Each row has a name. Each piece below is followed by the name of the row it came from, unless a question asks for something else. Each question is about the rows just above it.

Columns, left to right: Y W X E B H
[178 129 165 123 145 111] -> Tuga
[178 129 165 130 156 149] -> nepil
[154 161 150 147 131 154] -> pidog
[128 129 103 135  71  97] -> Bikat
[155 110 133 124 204 156] -> dep
[122 165 129 111 145 178] -> gik
Put [111 123 129 145 165 178] back in order: which row is it?
Tuga
Which column holds [145 156] top down?
B
Which row holds [129 103 135  71  97]?
Bikat
Shared by dep and nepil:
[156]
which: [131 154]
pidog

Columns, left to right: V Q M N A C
[134  84 195 158 128 140] : Lavuf
[145 148  67 141 148 110] : nud
[117 126 152 132 127 127] : kiba
[115 140 155 128 116 144] : tur
[148 148 145 110 141  66] : Vomug
[158 128 140 195  83 134] : lupa
Which row holds these entries in another order? [ 84 128 134 140 158 195]
Lavuf
[134 145 117 115 148] is in which column, read top down?
V
[140 128 158 195  84 134] is which row reordered?
Lavuf
Put [127 127 132 152 126 117] back in order: which row is it?
kiba
Which row holds these entries in another order? [141 148 110  67 145 148]
nud

Columns, left to right: F G J L P R U
[153 117 146 129 131  95 133]  ves
[119 134 119 154  96 118 135]  katok
[113 134 119 154 119 118 132]  Motup
[113 134 119  97  96 129 135]  rike
which: [119 134 119 154  96 118 135]
katok
Which value is in both rike and ves?
[129]
Which column holds [129 154] top down?
L

Columns, left to right: Fud Vetim zas bakip Kofa mosek goke Ger tumev
[109 146  98 109 117 165 181 163 104] : Kamit
[174 135 163  85  64  75 153 131 128] : Talup
[181 104  98 165 163 117 109 147 109] : ledov
The one value in Kamit and Talup:
[163]
Where do [165 163] appear?
ledov
which: [109 146  98 109 117 165 181 163]
Kamit
Which column holds [104 128] top down?
tumev
which: [109 146]
Kamit
which: [ 98 165 163 117 109 147 109]
ledov
[ 98 104 109 109 117 146 163 165 181] is which row reordered?
Kamit

Columns, left to right: pag zelap dab vali Rasoz Futi zan sikov midup
[111 190 175 109 106 117 143 130  77] -> misal
[114  89 186 146 118 107 126 116 107] -> timos
[109  98 152  99 138 117 146 117 130] -> morek
[109  98 152  99 138 117 146 131 132] -> sor
[118 173 115 148 113 116 130 146  94] -> Mifel
[127 164 102 103 100 153 150 139 140] -> vegen
[103 116 124 164 127 103 111 138 102] -> Venif
[119 107  89 146 107 186 116 126 114] -> Nek
[127 164 102 103 125 111 138 116 103] -> Kevob
[ 89 107 107 114 116 118 126 146 186] is which row reordered?
timos
[103 116 138 111 125 103 102 164 127] is which row reordered?
Kevob
[152  99 138 117 146 117 130 109  98] is which row reordered?
morek
Where do [173 115 148 113 116] appear?
Mifel
which: [186 146 118 107 126 116 107]
timos

Columns, left to right: munik godun Dolid Mub sumeg Taveb
[130 122  59  50 158 145]  mogo
[169  89 144  93 198 123]  dad
[129 137 135 124 114 115]  Musi
[121 155 171  94 102 182]  Kure
[138 103 108 135 133  93]  Dalud
[127 105 145  98 122 168]  fosaf
[108 158 171  93  83 144]  bol
Which column holds this, read top down? [198 114 102 133]
sumeg
[124  94 135  98  93] is in which column, read top down?
Mub

Columns, left to right: madi zot nes vuka noge Gonez rog Fipo
[116  97 161 173 137 176 100 117] = Guke
[137 173  97 137 172 161 176 117] = Labom
[117 173  97 137 172 161 195 100] = guf
Which row holds these entries in another order? [172 161 137  97 117 137 173 176]
Labom
Where do [137 173  97 137 172 161 176 117] appear?
Labom
Where do [116  97 161 173 137 176 100 117] appear?
Guke
Which column holds this, read top down? [137 117]
madi

Columns, left to right: K D S T
[176 142 211 177] -> Zevun
[176 176 142  85] -> kilel
[ 85 142 212 176] -> nal
The row with [176 142  85] is
kilel
[ 85 142 176 176] is which row reordered?
kilel
Put [142 176 177 211] back in order: which row is it?
Zevun
which: [176 142 211]
Zevun
which: [ 85 142 212 176]
nal

Columns, left to right: lef sef vavef gufeg
[128 128 127  49] -> Rok
[128 128 127 128] -> kigi
[129 128 127 128] -> guse
Which row holds these entries in another order? [128 127 128 128]
kigi
which: [128 128 127 128]
kigi
Which row holds these entries in another order? [127 129 128 128]
guse
Put [ 49 128 128 127] back in order: which row is it?
Rok
[128 128 127  49] is in which row?
Rok

Columns, left to right: Zavok ruki gav Fepu
[139 150 153 146] -> kogo
[ 59 151 153 129] -> Visab
[ 86 143 106 128] -> kimu
[ 59 151  83 129] -> Lami
[153 151  59 128] -> ketar
Which row holds [153 146]?
kogo
Put [150 146 153 139] back in order: which row is it?
kogo
The row with [139 150] is
kogo
Which row holds [153 151  59 128]?
ketar
[129  59 151 153] is which row reordered?
Visab

Columns, left to right: futo pur Pagog Sulir zeli
[135 102 152 114 132]  zubob
[108  85 140 120  85]  Bozu
[114 102 135 132 151]  gapif
[135 163 144 131 126]  Radit
[ 55 135 141 120  62]  fav
[108  85 140 119 121]  zepa
Which row holds these entries in another order? [102 114 132 135 151]
gapif
which: [163 144 131 126]
Radit

Columns, left to right: degis fufed zoso kuv
[129 201 119 119]  pebar
[125 125 130 157]  nak
[130 157 126 125]  Lar
[127 121 129 126]  Zorar
[149 137 140 139]  bik
[139 150 137 140]  Rif
[130 147 132 117]  tuf
[137 149 140 112]  sivi
[125 126 157 130] is which row reordered?
Lar
which: [130 147 132]
tuf
Put [139 140 137 149] back in order: which row is it?
bik
Which column holds this, read top down? [125 126 139 140 117 112]
kuv
Which column holds [130 126 129 140] top down?
zoso
which: [137 149 140]
sivi
Which row holds these entries in another order? [140 139 149 137]
bik

Columns, left to right: Gega Temil Luga Zis veren Did voso Lilo Rofol
[102  89 131  82 113 147 113  90 103] -> gamit
[107 120 127 106 126 124 119 142 144] -> nus
[ 80  87 133  66 123 139  97 111 118] -> Viku
[114 106 113  82 113 153 102  80  97] -> Vop
[102 111 129  97 126 129 113 131 134] -> nev
[113 100 131  92 122 140 109 104 112] -> mefir
[117  87 133 111  97 139  80  66 123] -> famin
which: [133 111]
famin
Put [118  80  87 133  66 123 139  97 111] back in order: which row is it?
Viku
which: [107 120 127 106 126 124 119 142 144]
nus
The one value in Vop and mefir:
[113]
which: [113 147]
gamit
The row with [127 106 126] is
nus

Columns, left to right: dob depas maru gol ridu
[ 96 156 189 190 127] -> kipin
[124  71 152  71  93] -> dit
[124  71 152  71  92] -> saz
[127  89 137  88 112] -> goz
[ 96 156 190 190 128] -> vevi
[100 154 172 182 127] -> mubak
[106 150 156 171 127] -> talav
[130 112 128 109 125] -> Dodad
[124  68 155  68  88] -> kekil
[108 150 152 169 127] -> Babib
[101 153 169 180 127] -> vimu
[ 93  71 152  71 124] is which row reordered?
dit
Which column holds this, read top down? [ 88 190]
gol
Which column holds [171 109  68] top down?
gol
Which row holds [150 152 169 127]?
Babib

Columns, left to right: Zedad gono silu belek soze fipev
[137  72 131 113 155 187] = davom
[163 109 122  87 162 200] = gada
[126  85 126 109 162 199] = Timot
[126  87 126  88 159 197] = modek
Which value is in both gada and modek?
[87]
Which value is in both modek and Timot?
[126]
Which column holds [109  88] top down?
belek

Columns, left to right: sagil Nutub Beda kiru
[161 120 125 150] -> mese
[ 77 146 131 102] -> ruk
[102 130 196 162] -> Lifat
[196 102 130 161] -> Meli
[194  99 129 155] -> Laz
Which column holds [131 196 130] top down?
Beda
[102 130 161 196] is which row reordered?
Meli

Columns, left to right: Mebe nudid vomok dor Tilup Gikan
[210 106 152 139  82 106] -> Zusi
[114 154  99 135 162 152] -> kulez
[210 112 135 126 122 209] -> rut
[209 122 126 134 210 112] -> lodu
[210 106 152 139  82  97] -> sof
Which column holds this, read top down? [106 154]
nudid
Where do [209 122 126 134 210 112] appear?
lodu
The one value in sof and lodu:
[210]
which: [122 126 134]
lodu
Which column holds [139 135 126] top down?
dor
Put [112 126 209 210 135 122] back in order: which row is it?
rut
[209 122 126 135 112 210] is which row reordered?
rut

Columns, left to right: veb vamil refav Dodol bep toli mose
[126 137 118 140 137 164 102] : fogal
[116 127 120 136 108 108 126] : Maro
[112 112 114 144 120  86 119] : Lesov
[112 112 114 144 120 146 119] : pav
[120 119 112 146 112 144 113] : fetis
[111 126 128 128 102 129 140] : ritu
Which row holds these entries in another order? [119 146 120 144 114 112 112]
pav
Which column holds this, read top down? [108  86 146 144]
toli

Columns, left to right: suvot ber rupa gak lenev tamis
[130  84 113  47 123 132] : peda
[129 144 131 125 142 123] : doven
[132 113  46 130  84 123] : mogi
[ 84 113  47 123 132 130] is which row reordered?
peda
Which row holds these entries in another order? [142 129 144 123 125 131]
doven
Which row holds [113  46 130  84 123]?
mogi
Which row holds these entries in another order? [113  84 132 123 130  46]
mogi

Columns, left to right: mula Lud dilof Tobu Puv nete Diso
[ 81 163 161 163 172 105 173] : tiba
[ 83  95  90 147 161 175 164] : Peri
[ 78 161 165 169 179 100 164] : zipiz
[145  78  90  80  94 117 164] : vam
[177 106 109  69  82 108 112] : Marel
[163  83  89  77  81 112 109] : led
[145  78  90  80  95 117 132] : mivap
[162  84  87  70  85 109 117] : bidak
[ 86  94  89 144 167 192  94] : duda
[166  85 101  64  79 108 110] : Luvuv
Shared by led and bidak:
[109]
[ 78  90  80  94 117] is in which row?
vam
Shared by Marel and bidak:
[109]
[147 169] is in which column, read top down?
Tobu
Which column holds this, read top down? [169  80  69  77  80]
Tobu

Columns, left to right: rafep Sud big kirob puro
[ 63 187 148  72 184] : nuka
[141 188 121 138 134] : Kar
[ 63  59 152 180 124] : Navek
[ 66  78  75 123 160] : Mirug
[192  81 126 124  98] : mer
[143 124 123  61 182] : bigo
[159  59 152 180 184] : ruzug
[124  72 148 187 115] : Sek
Which column holds [59 78] top down?
Sud
Which column holds [ 75 126 123 152 148] top down?
big
Which column holds this, read top down? [152  75 126]
big
which: [ 72 148 187]
Sek

Columns, left to right: tokas Dul bazi Guzok
[206 209 118 169] -> Rur
[170 203 136  68] -> gapi
[168 207 106  60] -> napu
[169 207 106  50] -> bere
[165 197 135 207] -> pota
[169 207 128  60] -> voku
[169  60 207 169] -> kuz
Where do [168 207 106  60] appear?
napu
Which value is in both voku and Rur?
[169]
Which value is in both Rur and kuz?
[169]
The row with [207 128  60] is
voku
The row with [168 207 106] is
napu
Which column holds this, read top down? [206 170]
tokas
Which value is in both bere and pota?
[207]

Columns, left to right: mok ronom rubol puzu fal
[ 70 179  71 178  70] : mefik
[179  70  71  69 178] : gasot
[178 179  71  69  70] : dusov
which: [ 70 179  71 178  70]
mefik
[179 178  71  70  70] is which row reordered?
mefik
which: [178 179  71  69  70]
dusov
Which row holds these entries in another order? [ 70  70  71 178 179]
mefik
Which row holds these entries in another order? [ 70 178  71 179  70]
mefik
Which row holds these entries in another order? [179  71  70 178  70]
mefik

Columns, left to right: teg gogi muvat Felar
[177  88 121 128] : neri
[116 131 192  96] : gefu
[154 132  75  93] : todam
[132  93 154  74] : kon
which: [177  88 121 128]
neri
which: [116 131]
gefu
Put [ 74  93 132 154] back in order: which row is it?
kon
Which row holds these entries in another order? [ 88 121 128 177]
neri
Which column holds [128  96  93] top down?
Felar
Which row holds [116 131 192]?
gefu

Columns, left to right: mumi fotib fedi Sog ror Zuta vemo rogub Safi
[193 199 184 154 116  80  60 103  75] = goli
[103 142 176 197 197 181 148 110  78] = tatun
[198 195 171 135  98  67  56  63  90] = rusep
[197 135] is in which column, read top down?
Sog
Shared by tatun and goli:
[103]

Columns, left to right: sim tor Ropop ginuz
[105  92  82 154] = nim
[ 65 146 207 118] = Vusu
[105  92 153  82] = botez
Which row holds these entries in another order? [154  82  92 105]
nim
Put [146 207 118  65] back in order: which row is it?
Vusu

Columns, left to right: saza tukoz tasu dupo tokun midop Sus lim refaz zuvim
[ 91  56  80 110 174  90 201 197 197 181] : Bunor
[ 93  52  90 113 180  83 203 197 202 187] : Teref
[180 113 187  83  92  93  52  90 202 202] : bugom
[ 91  56  86 110 174  90 201 197 197 181] : selid
[ 93  52  90 113 154  83 203 197 202 187] : vaf
[186 118 182  93 159  85 107  91 151 161] : soru
Which column holds this, read top down? [197 202 151]
refaz
[ 90  83 197 180 113 187  52 202  93 203] is which row reordered?
Teref
Shared by Teref and soru:
[93]
Where do [ 52  90 113 180  83] appear?
Teref

Columns, left to right: Buko Zibuv Vovu fefi keb Besep
[ 66 166 125 148 128  74]  daz
[ 66 103  48 115 149 118]  gubo
[ 74 126 166 128 148  66]  pusa
[133 111 114 140 167 130]  nidi
Which column holds this, read top down? [128 149 148]
keb
Put [166 128 148  66  74 126] back in order: which row is it?
pusa
The one value in pusa and gubo:
[66]
Which row holds these entries in another order? [ 74 128 148 125 166  66]
daz
Which column holds this, read top down? [148 115 128]
fefi
Which row holds these entries in another order? [148 126  74 166  66 128]
pusa

Columns, left to right: kidi keta mumo tugu
[136  68 120  77]  sotor
[ 62 124  62 131]  manas
[110  62 122 151]  nisig
[110  62  87 144]  tar
[110  62 163 144]  kibu
which: [124  62 131]
manas
[62 87] is in which row?
tar
which: [ 62 122]
nisig
which: [110  62 122 151]
nisig
Which row holds these entries in another order? [144 110  62 163]
kibu

Columns, left to right: Lus tob piva nefat Kagi fomu Siru
[113 103 102  62 141 122 195] -> guk
[ 62 122 196 141 103 102 113] -> Sen
[129  72 145 125 104 170 100] -> Duz
[ 62 102 103 113 122 141 196] is which row reordered?
Sen
which: [113 103 102  62 141 122 195]
guk
which: [ 62 122 196 141 103 102 113]
Sen
Put [122 195 113 103 102  62 141] back in order: which row is it?
guk
[113 102 103 141 196 122  62] is which row reordered?
Sen
which: [113 103 102  62 141]
guk

Columns, left to right: Kaz Zev diro nez
[165 151  93  97] -> Raz
[ 97  93 126 171] -> duk
[ 81 171 171 170] -> mami
[102 160  82 122] -> Loma
[ 97  93 164 151] -> gesi
[ 81 171 134  95] -> navi
[102 170 171  81] -> noz
Shared by mami and duk:
[171]
which: [170 171]
noz
Which column holds [165  97  81 102  97  81] top down?
Kaz
Put [ 81 171 170 171] back in order: which row is it?
mami
The one value in navi and duk:
[171]
Which row holds these entries in another order? [ 93 164 151  97]
gesi
which: [102 170 171]
noz

Columns, left to right: gafem nereg Rukek pon vub Deneb gem fuv
[ 89  91 157  83 168  74 177 160] -> ledop
[ 89  91 157  83 159  74 177 160] -> Zet
[189  85 153  86 159 124 177 164] -> faf
[ 89  91 157  83 168 120 177 160] -> kelan
[168 157  83  89  91  82  85  61] -> Zuga
which: [ 89  91 157  83 168  74 177 160]
ledop
Put [160 177  74 168  83 157  91  89] back in order: which row is it?
ledop
which: [168 157]
Zuga
Which row holds these entries in another order? [ 85  86 124 153 159 164 177 189]
faf
which: [157  83  89  91]
Zuga

Columns, left to right: tif liku vip tafa soga Kizub fisiz rak pak
[148  77 137 145 129 121 125 184 177]  nepo
[124 137 148 177 129 121  77 128 184]  vezi
[148  77 137 145 129 121 117 189 173]  zizop
which: [129 121 125 184 177]
nepo
Put [145 148 129  77 177 137 121 125 184] back in order: which row is it?
nepo
Which row holds these entries in another order? [125 184 177 148  77 137 145 129 121]
nepo
which: [148  77 137 145 129 121 117 189 173]
zizop

Columns, left to right: Tota ral Pud sitol Bopub
[156 198 155 150 128] = benid
[133 142 151 172 129] = sosop
[133 198 199 151 130] = tukim
[129 130] is in which column, read top down?
Bopub
which: [151 172 129]
sosop
The row with [133 198 199 151] is
tukim
The one value in benid and tukim:
[198]
The one value in tukim and benid:
[198]
which: [133 198 199 151 130]
tukim
which: [156 198 155 150 128]
benid

Columns, left to right: soz Tiro pigiz beka netim
[163 177 156 108 118] : bome
[110 116 111 118 185] : kuli
[116 112 158  91  64] : kanuv
[119 126  77 132  96] : zozom
Which value is in both bome and kuli?
[118]
which: [116 111]
kuli
Which column holds this, read top down? [110 116]
soz

Columns, left to right: biki vor bitu boti dipuz lefo buve vakot risus
[194 164 174 187 134  77  96  64  92] = kerag
[ 86  82 138  76 152 136 168 173  75] = bibe
[ 85  81 133  74 153 147 170 173 172] = vimum
[143 153 164 145  77 159  75  92  74] = mutu
[ 85  86 156 163 163 121 165 168 162] = Dozog
[ 86  82 138  76 152 136 168 173 179] = Reb
[ 86  99 138  76 152 136 168 173 179] = Bofu
[174 138 133 164] is in which column, read top down?
bitu
Shared by mutu and bibe:
[75]
Which value is in both vimum and Reb?
[173]
[ 86  85 143  85  86  86] is in which column, read top down?
biki

